Each row comes from the steps of one path. Every step used is in the known rows, and no mark comes twice. Write the path behind each row, first mark first.
Known rows
tufog > sirub > vurik > timog > rade > safo > zivu: -87 -33 340 84 -308 61 -204 -237 108 98 276 97 28 4 -10 82 -239 9 214 82
 57 -166 76 -122 319 17 -392 165 -75 -401 214 14 -19 -171 -1 73 104 -371
 -68 195 -278 237 163 120 -105 117
sirub > kerulab > gomep > vurik > timog > safo > rade: 205 49 -18 48 -28 355 48 -447 -148 -134 117 -201 115 -154 103 251 -260
 157 136 72 97 -77 -46 -185 176 -191 -138 93 95 37 -61 16 -38 271 327 -3
 -22 -147 -2 563 36 183 96 144 -35 132
gomep > kerulab > safo > zivu > rade > timog: -45 -37 232 -184 -284 37 -42 -64 102 176 176 27 -242 -10 332 278 -354 -9
 314 297 -369 -313 -28 -80 155 136 -10 100 256 -448 -14 -252 120 -15 118
 41 364 -51 20 220 194 254 223 -52 -24 -120
kerulab > gomep > vurik > timog > rade > safo > sirub: -157 115 393 -37 -170 80 -173 -385 -225 -168 81 -38 59 71 -170 292 -144
 91 -103 -122 95 -118 -254 -288 138 -21 -161 200 135 -270 79 -15 -24
 -315 -15 38 46 -335 87 60 -73 -14 193 7 -46 107
zivu > timog > rade > safo: -146 114 345 58 -366 -15 -147 -101 144 -182 -79 -111 -197 143 79 -82
 -213 67 111 -97 123 -51 26 -33 7 -20 -238 64 83 -237 65 -117 -375 -263
 -3 222 -130 -265 -203 15 102 79 86 -63 -67 -85
gomep > vurik > sirub > kerulab > timog > safo > tufog > zivu > rade: 17 63 17 -78 -77 191 103 -81 51 -12 339 58 -7 -47 79 297 -369 137 241
 216 -57 -90 -8 -153 77 -193 -9 208 244 -170 -74 145 -288 139 96 82 326
 96 42 114 2 -201 -80 -194 -217 26
vurik > kerulab > sirub > gomep > timog > safo: -346 54 230 32 -364 38 171 -372 -172 102 42 -155 -166 -80 -117 56 -271
 162 -197 52 372 37 -69 -22 4 60 -38 175 24 -121 216 -46 -381 255 268 29
 -8 144 69 354 -150 629 -150 143 148 -46
sirub > gomep > timog > safo > tufog: -84 147 156 -108 -316 134 33 -320 -251 -78 70 53 -375 142 -76 58 -328
 227 219 87 109 -130 -236 -163 49 57 23 90 130 -297 -152 -14 -57 273 321
 72 -31 167 39 345 -254 56 124 149 -22 163
rade > timog > safo > tufog > vurik > kerulab > gomep: 116 229 130 -301 7 123 -9 -276 -28 65 240 -2 -189 -257 -43 66 -203 255
 98 -28 58 -134 -340 -89 218 143 -110 464 238 51 23 -168 100 145 165
 -124 126 -407 178 312 171 361 -123 106 21 -20
tufog > kerulab > safo > zivu: 88 64 148 -35 47 -47 42 -310 116 181 244 66 -144 -133 -70 222 -338 35
 211 118 38 -154 -79 4 358 2 -239 322 6 -344 58 125 252 81 18 31 215
 -137 232 291 -1 477 71 107 122 162
safo > zivu > rade > timog > gomep > vurik > sirub: -189 52 31 56 -115 263 -234 -91 41 150 58 146 211 -206 43 314 -261 -38
 308 223 -227 -67 -179 -209 164 -148 -103 375 166 -305 -50 50 24 -56 -55
 2 121 56 162 130 128 -165 -112 -83 37 118
kerulab > gomep > vurik > timog > safo > zivu: 39 2 391 37 -147 142 28 -326 102 31 306 181 -47 -153 -134 130 -215 22
 136 259 49 -71 -31 -29 220 47 -222 151 163 -352 42 111 -10 171 128 -78
 118 -46 -9 275 -190 350 -43 155 -88 94
safo > kerulab > sirub > vurik > timog > rade: -277 -230 169 57 -256 114 -83 -201 147 153 -27 -133 50 -91 -64 95 -259
 117 -174 -59 92 56 32 -228 271 -161 -373 165 -181 119 110 -113 -74 -161
 138 122 -67 -343 -265 259 -119 164 -10 103 -23 3
rade > timog > gomep > vurik > kerulab > safo > sirub: -102 91 16 -222 -77 23 -69 -298 -287 131 42 -63 18 -126 -130 428 -409
 143 34 -34 -4 -192 -384 -358 379 -84 -127 350 193 -198 77 -154 308 -161
 100 15 136 -69 366 279 -35 292 137 59 263 83
timog > safo > sirub > kerulab > gomep: -102 90 250 -148 85 290 156 -402 -174 -32 199 -86 -61 -92 -278 253 -30
 373 -195 54 147 62 -287 -321 86 -151 -29 307 109 88 -8 160 -87 94 207
 80 124 -218 184 429 -100 223 -116 86 264 134
tufog > kerulab > gomep > vurik > timog > rade: -180 -184 250 -45 -174 93 11 -281 282 -47 -125 26 81 -107 -86 -41 -193
 -34 -142 -53 118 -17 -3 -199 297 -53 -166 211 -62 -86 -62 -167 -78 -156
 77 16 -6 -423 -180 108 92 66 -91 -32 -98 109
tufog > sirub > vurik > timog > gomep > kerulab: -230 -224 36 -14 -232 223 27 -179 -160 315 77 116 239 -261 -72 -123 -381
 108 55 234 72 47 -114 -489 256 -89 -111 340 -132 163 184 -326 61 328
 167 -20 130 -296 257 188 -344 478 -3 -9 287 362
kerulab > timog > rade > safo > sirub > gomep: -271 -9 366 -104 -317 206 -120 -390 -305 108 90 -196 -216 47 -14 197 -77
 321 -142 -86 122 -207 -22 -47 72 -304 -122 171 124 -160 50 82 -252 -246
 98 270 37 -74 201 368 -122 113 22 20 44 15
gomep > kerulab > timog > safo > zivu > rade: -106 26 253 71 -41 178 70 -120 115 -14 180 70 -201 -97 35 314 -328 65
 204 332 -97 -38 147 56 146 16 -57 92 248 -466 39 189 -212 223 156 176
 242 266 -153 197 -64 155 13 -126 -182 -50
tufog > sirub > vurik > timog > rade: -317 -268 93 51 -270 89 -102 -110 204 107 -78 -36 94 -48 -20 -14 -267 76
 -130 -43 101 -39 102 -195 314 -154 -258 173 -264 -76 26 -193 -101 -269
 113 154 -77 -281 -273 185 -103 9 -52 34 -107 127
zivu > rade > timog > gomep > vurik > kerulab > sirub: -285 -20 -109 -84 -198 127 -10 -272 -65 281 155 -145 171 -299 -43 181
 -225 96 -135 4 -6 19 -256 -249 176 144 -200 407 103 135 117 -168 -152
 141 19 -37 231 -107 158 161 51 424 -113 55 235 -35
safo > zivu > rade > timog > gomep: -178 -83 -42 -42 -166 266 -144 -35 176 221 74 194 -162 -188 81 50 -226
 205 434 241 -342 -83 45 -88 419 105 -83 266 285 -341 -26 -136 19 95 47
 80 44 98 -65 297 -101 -39 74 -11 274 -47
safo > tufog > rade > timog: 182 -1 -56 -218 -270 73 -42 -187 -186 224 111 34 -175 65 368 -14 -431 29
 527 -90 -135 -464 -188 -174 129 198 29 102 119 -170 -142 -413 320 -143
 125 49 69 -114 104 245 47 -111 250 43 -158 29
tufog > rade > safo > zivu > timog: 72 -5 393 -76 -146 67 -56 -91 156 211 246 -116 -77 164 -74 113 -410 -4
 271 444 24 -157 -46 90 102 -1 -363 160 128 -380 -193 56 -62 11 56 170
 87 -121 18 42 -61 4 -16 39 -93 114
tufog > vurik > kerulab > safo > zivu: 127 72 124 -81 -56 -12 -27 -222 95 301 185 -31 -111 -197 -24 341 -392 61
 209 142 117 -217 -75 -59 418 10 -342 315 94 -289 136 60 276 12 74 48
 238 -185 179 322 69 500 -8 149 30 23
sirub > kerulab > timog > gomep > vurik: -130 -197 -8 -120 -187 295 134 -188 -42 17 -31 305 200 -134 -58 -107
 -170 28 -95 -35 0 -32 -184 -226 377 -86 43 228 132 113 -62 -19 -325 248
 11 121 77 -38 268 291 -148 321 -153 -184 292 84
kerulab > sirub > gomep > timog: -530 -131 319 -87 -386 93 114 -376 -142 360 38 -240 -38 153 -226 237 -72
 119 -487 236 159 -65 -133 -61 49 148 -35 276 -81 -140 29 -44 -330 218
 47 106 231 -113 199 223 -8 368 -156 101 248 88
sirub > vurik > kerulab > timog > safo > tufog > zivu > rade: 22 30 -1 -78 -61 101 94 -9 52 62 362 27 -146 -122 106 200 -435 211 274
 215 -143 -144 55 -77 180 -57 -58 265 198 -107 7 15 -273 176 23 106 267
 58 -29 105 -39 -52 -39 -148 -245 -13
zivu > rade > timog > gomep > vurik > sirub > kerulab > safo: -129 61 -192 -175 -284 200 4 -181 125 9 17 -80 61 -98 178 301 -241 87
 -16 63 -40 22 -145 -354 332 -417 -25 228 225 -151 28 -104 -60 -23 309
 153 177 -124 300 512 241 314 -18 -36 325 20
gomep > timog > rade > safo > tufog > sirub: -262 171 -48 -145 -213 1 -160 -255 -142 -67 121 99 85 173 -205 16 -320
 108 158 -174 240 -139 -295 -220 163 80 -96 314 -181 -416 -12 -138 33
 -53 153 -7 56 -206 99 80 -327 -71 128 43 -18 347
kerulab > timog > gomep > vurik: -153 -149 -5 -74 -147 241 70 -157 -7 -15 -44 362 156 -151 -74 -125 -157
 3 -83 -66 -76 -55 -188 -105 378 11 51 276 164 24 -67 -43 -322 236 -97
 88 30 23 229 187 -71 260 -159 -216 226 73
kerulab > safo > zivu > timog > gomep > vurik: -119 -191 83 -41 -160 234 -4 -121 196 51 -26 256 171 -150 -86 -28 -282
 -27 35 265 -69 -46 -148 -144 468 -55 -70 301 206 -254 -167 73 -225 257
 -43 61 58 -44 219 176 -32 194 -115 -149 257 179
vurik > kerulab > sirub > gomep: -327 -91 108 -67 -291 214 -1 -375 -207 418 111 -404 -84 -264 -5 141 -86
 355 -217 54 162 -77 -56 -124 -28 -206 -170 353 0 187 39 -5 -270 53 88
 157 138 -81 246 364 40 372 -236 167 168 64
sirub > gomep > vurik > kerulab > timog: -74 3 163 -409 -215 72 179 -215 -179 178 126 -3 -62 -52 -107 71 -255 56
 -193 -94 -13 -184 -237 -6 183 -102 -150 256 147 257 24 -286 -195 70 101
 157 191 -64 283 281 -12 585 -271 -62 44 -120
sirub > kerulab > timog > rade: -233 -106 152 -128 -176 134 135 -184 85 62 -110 -10 -202 127 -135 80
 -205 169 -188 -255 204 -20 32 -102 252 -182 -269 44 -79 115 76 -44 -190
 -243 226 351 -14 -27 -252 384 -135 196 -132 -74 107 -189
vurik > sirub > kerulab > gomep > timog: -367 44 358 -209 -159 143 182 -329 -50 175 61 -127 50 186 -395 353 -69
 83 -375 302 90 45 -317 -295 101 125 -31 347 -27 -82 16 -77 -116 203 115
 36 259 -348 180 232 38 259 -197 79 288 133

Which path is each row?
-93 98 220 -217 -7 143 21 -269 -141 88 255 -45 -110 -268 -119 134 -186
 286 -58 63 -119 -92 -317 -244 242 46 -106 476 126 128 133 -184 -3 73 52
 -36 99 -355 197 349 3 458 -95 100 153 37
rade > timog > safo > sirub > vurik > kerulab > gomep
-368 -75 244 -210 -392 95 61 -402 -202 428 105 -250 -35 114 -174 258
 -204 122 -356 218 261 -141 -223 -104 153 171 -111 334 -48 -108 20 -66
 -158 259 166 38 285 -255 282 277 -36 395 -108 161 169 97
safo > tufog > vurik > kerulab > sirub > gomep > timog
-39 -46 -286 -104 -180 273 -160 -146 -10 258 67 41 -67 -263 176 37 -329
 256 379 52 -286 -145 -69 -227 595 -29 -198 352 171 1 104 -328 158 126
 126 57 -61 -139 122 566 -61 275 153 92 430 -14
sirub > vurik > kerulab > safo > rade > timog > gomep
-18 33 498 27 -289 119 -144 -326 184 -32 210 129 -38 -11 -71 118 -110
 -34 152 111 0 -143 16 -147 301 94 -334 150 157 -412 147 32 -60 -106 -44
 21 136 -436 -81 158 -89 210 110 73 -109 35
kerulab > gomep > vurik > timog > rade > safo > zivu
1 189 155 -155 -128 -27 -45 -442 -164 0 155 -36 -152 33 8 -55 -379 58
 332 -82 176 -125 -253 -152 84 -23 -86 356 -112 -169 -55 -67 131 66 147
 -28 75 -399 303 183 -96 178 194 88 19 313
vurik > sirub > gomep > timog > rade > safo > tufog > kerulab
191 -14 -155 -286 -344 52 -51 -186 -169 258 158 -8 -135 -16 438 -5 -512
 19 463 -89 -162 -467 -205 -269 322 102 -30 174 116 -92 -18 -516 339
 -125 184 55 95 -263 217 380 53 149 268 69 -92 21
sirub > vurik > kerulab > safo > tufog > rade > timog
-3 -34 430 -119 -56 144 66 -258 95 -116 115 137 191 -157 -146 11 -206 28
 -57 26 58 -66 -277 -216 192 -32 -81 366 182 47 13 103 -306 184 -157
 -104 143 -549 207 52 61 260 -122 -190 36 71
tufog > zivu > timog > rade > safo > kerulab > gomep > vurik
179 53 -261 -43 30 334 -24 -316 -20 134 152 -258 209 -100 66 446 -389
 185 185 164 37 -107 -91 -277 417 -412 -310 303 100 31 -39 83 98 160 215
 99 112 -213 240 575 149 80 49 32 263 159
tufog > zivu > timog > gomep > vurik > sirub > kerulab > safo > rade
28 -103 141 -182 -288 111 89 -319 -336 256 -63 -191 112 -351 176 91 -528
 36 259 17 209 -337 -177 -405 174 -83 -11 254 101 49 78 -253 32 -41 138
 8 108 -187 321 280 -40 409 -58 48 -94 72
tufog > rade > timog > safo > sirub > gomep > vurik > kerulab
115 127 104 -210 -282 236 47 -354 -150 -219 202 115 -160 31 -44 5 -265
 179 202 81 53 -43 -313 -345 90 -102 -21 71 219 -108 -235 -89 8 264 425
 -31 19 -76 75 376 -226 56 104 173 -77 229
sirub > kerulab > gomep > vurik > timog > safo > tufog
-52 -94 227 -267 -375 92 -68 -107 124 198 148 -41 -182 -100 383 271 -333
 -5 300 310 -369 -380 -5 -86 249 36 5 141 326 -457 -67 -240 14 -53 119
 44 360 -106 98 302 232 251 136 -26 -66 -135
sirub > gomep > vurik > kerulab > safo > zivu > rade > timog
85 167 242 -176 -212 -50 59 -247 -46 164 385 39 -122 30 -179 68 -347 215
 284 12 134 -240 -183 -343 168 155 -275 382 88 23 189 -183 -6 3 -126
 -117 244 -508 97 -20 -126 31 15 30 -48 71
vurik > kerulab > gomep > timog > rade > safo > tufog > zivu
-202 -175 16 60 -283 181 -52 -172 -181 310 490 69 119 -88 57 -112 -291
 213 -169 146 -42 1 -191 -277 246 -31 -277 401 -151 322 215 -30 -320 329
 -54 74 185 -343 314 239 -317 528 77 -10 304 218
rade > safo > tufog > zivu > timog > gomep > kerulab > sirub > vurik
-62 -105 110 -66 -297 68 -99 -214 208 76 -101 -31 -64 -13 61 72 -342 31
 -53 -84 264 -81 15 -188 347 -104 -288 119 -27 -136 16 -198 124 -176 298
 75 23 -383 -187 221 94 99 46 30 -148 34
gomep > kerulab > safo > tufog > vurik > timog > rade
-200 18 61 -105 -361 253 -135 -382 -167 277 224 -361 -105 -206 172 150
 -107 324 -100 38 175 -115 -42 -61 47 -182 -153 330 149 1 22 61 -321 93
 176 133 200 -217 268 370 92 262 -79 120 3 38
zivu > rade > safo > tufog > vurik > kerulab > sirub > gomep
